Here is a tiny trained network, its code and every weight. The questions are about switching its units off for an input and a class, where a switched-off unit gives its printed mean instead of its output.

import numpy as np


def w(rows, s, z=0):
    codes = np.array(rows[::2]) - 128.0
    scale = np.full(codes.shape[1], s)
    scale[-1] = z or s
    return codes * scale


def f(y):
    return y / 2 * (1 + np.tanh(0.7978845608 * (y + 0.044715 * y**3)))


def log_softmax(a):
    a = a - a.max(-1, keepdims=True)
    return a - np.log(np.exp(a).sum(-1, keepdims=True))


def net(x, mask):
    res = np.array(x, float).reshape(1, 7) / 4 @ E
    y = f(res @ A[0][:, :-1].T + A[0][:, -1])
    res = res + np.where(mask, y, B[0][:, -1]) @ B[0][:, :-1]
    return log_softmax(res[-1] @ U[:, :-1].T + U[:, -1])


A, B = {}, {}
E = w([
[9,80,125,48,107,199,167,144,167,143,74,113],'x0',
[106,15,16,113,214,70,41,191,129,169,123,112],'x1',
[185,40,194,147,17,76,189,228,151,169,154,78],'x2',
[69,117,155,199,191,127,174,118,53,157,80,12],'x3',
[133,222,134,52,70,99,68,202,30,163,63,127],'x4',
[148,126,130,125,156,152,145,147,117,144,117,150],'x5',
[202,79,39,113,107,170,151,139,87,1,79,62],'x6',
],0.006)
A[0] = w([
[130,99,148,142,166,77,159,157,74,124,142,102,116],'N1',
[165,113,119,66,110,167,124,141,190,161,164,250,78],'N2',
[130,157,129,102,82,125,96,161,76,146,99,142,63],'N3',
[127,86,114,141,51,55,160,126,128,157,134,109,59],'N4',
[150,171,142,82,121,125,105,160,85,156,86,111,79],'N5',
[161,121,129,135,85,163,134,192,143,171,191,67,50],'N6',
[173,75,191,148,79,162,133,162,141,166,121,119,44],'N7',
[173,103,77,132,119,153,143,95,127,47,88,99,85],'N8',
[94,157,108,185,141,113,181,136,104,168,107,64,65],'N9',
[103,106,139,176,133,146,168,102,73,205,67,79,118],'N10',
[124,157,117,91,76,90,84,150,98,157,81,112,75],'N11',
[198,141,122,58,63,127,124,127,193,121,163,180,146],'N12',
[152,164,182,129,98,179,157,104,139,109,105,123,63],'N13',
[108,196,101,135,191,133,64,2,90,86,113,149,93],'N14',
[140,87,123,174,170,177,155,96,191,124,139,148,72],'N15',
[133,56,58,114,161,97,95,161,102,130,115,116,81],'N16',
[125,172,171,138,84,160,174,57,92,111,119,126,73],'N17',
[129,166,166,120,95,150,178,98,133,92,136,119,35],'N18',
[125,87,72,134,164,116,56,145,134,150,106,134,95],'N19',
[155,181,151,103,130,113,120,179,81,141,56,138,94],'N20',
[192,116,188,174,91,39,137,190,161,118,150,85,115],'N21',
[111,109,94,181,150,105,169,95,208,122,168,121,58],'N22',
[97,61,68,94,149,97,117,178,112,167,153,128,36],'N23',
[93,158,112,129,170,159,85,103,105,92,140,149,3],'N24',
[113,86,118,130,141,116,145,82,163,66,178,111,116],'N25',
[140,148,147,55,117,109,81,153,73,141,118,100,102],'N26',
[239,144,84,194,121,97,89,100,80,115,156,90,136],'N27',
[141,171,160,175,79,198,155,127,131,102,128,154,74],'N28',
[141,169,169,103,118,181,175,126,111,97,171,103,78],'N29',
[119,103,74,120,89,153,138,143,128,29,56,82,107],'N30',
[195,165,123,214,169,66,115,142,88,145,208,140,41],'N31',
[47,50,118,10,86,181,154,131,183,144,88,93,67],'N32',
[76,154,152,158,136,90,133,131,169,201,145,153,84],'N33',
[69,162,160,140,150,82,100,122,182,196,158,126,60],'N34',
[138,62,171,152,92,122,162,195,103,132,129,139,60],'N35',
[147,169,162,119,94,139,187,88,122,122,109,127,80],'N36',
[132,85,110,138,161,100,46,153,163,148,126,89,50],'N37',
[166,115,119,43,99,111,81,84,185,114,143,162,63],'N38',
[156,53,176,201,157,152,182,122,193,86,168,144,81],'N39',
[67,133,164,162,130,115,101,97,142,198,136,170,84],'N40',
[76,105,141,51,123,164,173,146,163,127,105,127,28],'N41',
[89,174,84,172,144,181,78,101,116,105,111,159,6],'N42',
[109,150,190,222,176,103,127,99,65,132,105,47,129],'N43',
[118,114,180,126,178,118,160,99,78,156,110,61,64],'N44',
[44,99,139,52,124,138,207,118,110,157,89,98,56],'N45',
[159,101,82,81,106,133,152,116,100,64,119,66,76],'N46',
[122,177,124,97,104,124,101,167,95,131,126,107,47],'N47',
[91,146,160,144,121,108,104,127,147,175,148,146,3],'N48',
],0.0074,0.0043)
B[0] = w([
[119,143,81,121,122,156,125,111,165,115,121,152,161],'N1',
[209,130,47,143,97,152,67,131,122,108,123,74,223],'N2',
[97,74,172,118,146,124,92,86,78,56,162,79,183],'N3',
[136,139,130,44,170,135,173,151,177,116,68,94,171],'N4',
[91,60,175,103,144,132,112,93,112,89,179,102,191],'N5',
[134,148,144,28,196,101,168,117,182,131,65,87,162],'N6',
[133,157,123,52,198,129,151,144,174,130,52,94,170],'N7',
[187,137,181,94,94,145,165,217,55,214,187,137,186],'N8',
[185,127,46,124,102,149,53,117,143,69,148,67,163],'N9',
[200,126,53,149,64,159,48,113,164,85,144,108,198],'N10',
[86,74,192,130,168,147,93,104,75,43,150,107,194],'N11',
[166,101,48,153,77,149,60,108,160,121,124,91,243],'N12',
[75,162,98,183,200,73,108,193,161,126,178,140,172],'N13',
[140,107,176,23,152,160,189,136,227,161,13,77,254],'N14',
[86,46,182,69,164,140,88,84,65,52,176,79,171],'N15',
[77,177,105,182,160,92,119,200,165,129,165,150,193],'N16',
[52,140,77,176,191,82,108,218,173,103,148,135,198],'N17',
[73,157,90,166,201,59,135,179,134,101,176,136,160],'N18',
[68,162,115,170,163,83,112,189,171,134,136,136,183],'N19',
[77,53,181,106,147,141,95,96,101,92,166,123,208],'N20',
[112,144,126,50,134,155,176,89,181,136,63,129,244],'N21',
[82,58,173,89,141,123,106,118,76,59,195,120,178],'N22',
[73,172,92,177,177,71,141,162,160,107,152,145,178],'N23',
[171,120,127,44,180,107,221,156,171,68,85,72,149],'N24',
[118,76,170,117,113,145,109,129,100,117,155,111,171],'N25',
[85,79,204,87,158,124,86,87,115,99,188,101,199],'N26',
[101,172,139,137,77,136,173,79,84,138,105,255,217],'N27',
[69,157,84,185,179,79,117,188,171,117,188,135,178],'N28',
[72,168,107,170,146,88,125,189,131,123,152,144,166],'N29',
[154,149,158,131,83,174,159,192,75,194,152,158,215],'N30',
[124,181,120,105,119,98,179,59,74,69,96,236,197],'N31',
[145,172,141,155,63,79,178,33,98,82,88,244,227],'N32',
[181,133,138,116,115,180,174,203,70,164,160,155,205],'N33',
[167,142,137,117,112,173,192,214,61,182,168,138,208],'N34',
[130,140,132,34,197,133,173,119,207,149,48,88,177],'N35',
[56,150,85,161,175,69,115,179,186,129,186,141,176],'N36',
[74,179,113,185,179,51,111,194,166,104,170,154,167],'N37',
[200,137,55,157,93,126,84,107,125,113,143,23,177],'N38',
[60,63,190,102,145,138,82,93,92,78,147,110,220],'N39',
[182,131,151,107,78,177,204,189,57,175,169,113,208],'N40',
[165,191,101,126,142,48,164,45,88,80,103,178,157],'N41',
[181,121,120,4,202,102,194,138,184,111,64,64,159],'N42',
[165,133,44,131,56,153,45,112,139,96,123,111,224],'N43',
[201,104,24,121,91,142,73,131,131,92,147,93,163],'N44',
[160,159,80,114,105,99,137,57,103,119,128,197,191],'N45',
[163,156,165,122,108,164,175,188,77,206,170,118,187],'N46',
[114,46,143,102,173,108,125,116,106,90,178,109,160],'N47',
[188,145,115,96,129,132,194,179,54,91,170,95,148],'N48',
],0.0064,0.0056)
U = w([
[75,158,101,172,177,76,123,197,175,114,160,129,103],'0',
[140,132,140,66,167,141,168,133,195,125,58,85,96],'1',
[90,62,184,117,145,140,99,100,93,85,174,100,104],'2',
[187,133,49,146,86,154,71,121,152,106,137,83,97],'3',
[161,147,157,129,106,169,175,206,76,175,165,137,103],'4',
[129,172,123,136,112,95,161,51,107,103,101,210,109],'5',
[101,129,140,141,115,154,111,138,156,140,115,134,250],'6',
[131,108,196,246,132,123,117,78,172,222,82,84,127],'7',
],0.012,0.021)

Each question gives the input, the list of numbers given to net, and the class t.
The units are the neurons (one row each of A and B). Each row of codes is followed by its name. A weight is (code - 128) times the scale printed after its matrix; where a second scale follows, it is the last column's (A, B and U).
mask holds one flag per neuron, in row order. A switched-off neuron (its flag False) gives its mean, the last column of its row in B, instead of its output. The means were averaged over made-up inputs and are rounded, as every weight is.
A unit's drop is (log p(t) with every unit on - log p(t) with that unit switched off) / (log p(t) with every unit on - log p(t) with every unit switched off).
The circuit of an input: a set's keep is (log p(t) with only the set's units on - log p(t) with every unit switched off) / (log p(t) with every unit on - log p(t) with every unit switched off). Starting from the 12 units with the biggest drops (on a tie, the unit counted first), units are removed one at a time, each time the one whose removal leaves the highest keep (on an exact tie, the one counted first), for as long as the keep stays at least 0.8.
units of the circuit, in order: the units of the circuit, biggest drop first
unit that matters most: the unit with the biggest drop
k most important neurons: the k neurons with the biggest drops, biggest first
drop of u: that unit's drop, to one decimal
input [-2,1,-6,1,-3,0,-5], class 1: units of the circuit, in order -> [N14]
input [1,0,-2,6,0,-3,-8], class 4: 2 most important neurons -> [N34 N40]
input [3,-1,-5,-7,-7,-6,-2], class 2: 2 most important neurons -> [N15 N22]
input [0,4,-6,8,-1,-5,-1], class 3: units of the circuit, in order -> [N43 N10]
input [-5,7,-6,-3,-2,-3,3], class 0: 3 most important neurons -> [N16 N19 N37]
input [-2,-4,-5,-3,-2,-1,7], class 4: units of the circuit, in order -> [N8 N30]
input [-2,-6,-5,-7,-5,-6,-3], class 3: units of the circuit, in order -> [N2 N12]
input [7,-3,8,-4,1,5,-5], class 1: units of the circuit, in order -> [N7 N35]
input [-2,-5,0,5,2,1,0], class 0: units of the circuit, in order -> [N17 N36 N13]
input [-6,7,-8,-8,-1,-8,6], class 1: 3 most important neurons -> [N14 N42 N24]
input [-8,4,-6,-3,4,2,6], class 5: 2 most important neurons -> [N27 N31]
input [-3,-8,1,8,-1,-6,0], class 0: units of the circuit, in order -> [N17 N36]
input [7,-4,1,-7,1,-5,6], class 3: 4 most important neurons -> [N12 N38 N2 N27]
input [-6,-5,3,7,8,3,0], class 2: unit that matters most -> N20
input [-5,-6,1,0,-5,-1,-7], class 4: 3 most important neurons -> [N40 N33 N34]
input [-1,5,5,7,-3,3,-8], class 4: 4 most important neurons -> [N34 N33 N40 N12]
input [6,2,5,-4,3,-4,-2], class 5: units of the circuit, in order -> [N32 N41]
input [8,-7,-4,2,3,2,7], class 5: 2 most important neurons -> [N32 N45]
input [-2,3,2,0,-8,-3,7], class 2: 2 most important neurons -> [N39 N15]
input [-7,7,8,0,1,-3,1], class 1: unit that matters most -> N21
input [-3,-7,1,-8,-1,-3,-7], class 3: 3 most important neurons -> [N12 N2 N38]
input [8,5,-1,3,-8,-2,-5], class 2: 3 most important neurons -> [N15 N22 N39]
input [-8,-7,-5,-8,4,-8,-6], class 3: 3 most important neurons -> [N12 N2 N38]
input [-4,4,4,1,-6,3,0], class 2: drop of N15 -> 0.4
input [-3,-4,-7,-5,7,6,-7], class 1: drop of N14 -> 0.9
input [-5,8,0,2,8,0,0], class 0: drop of N22 -> 0.1
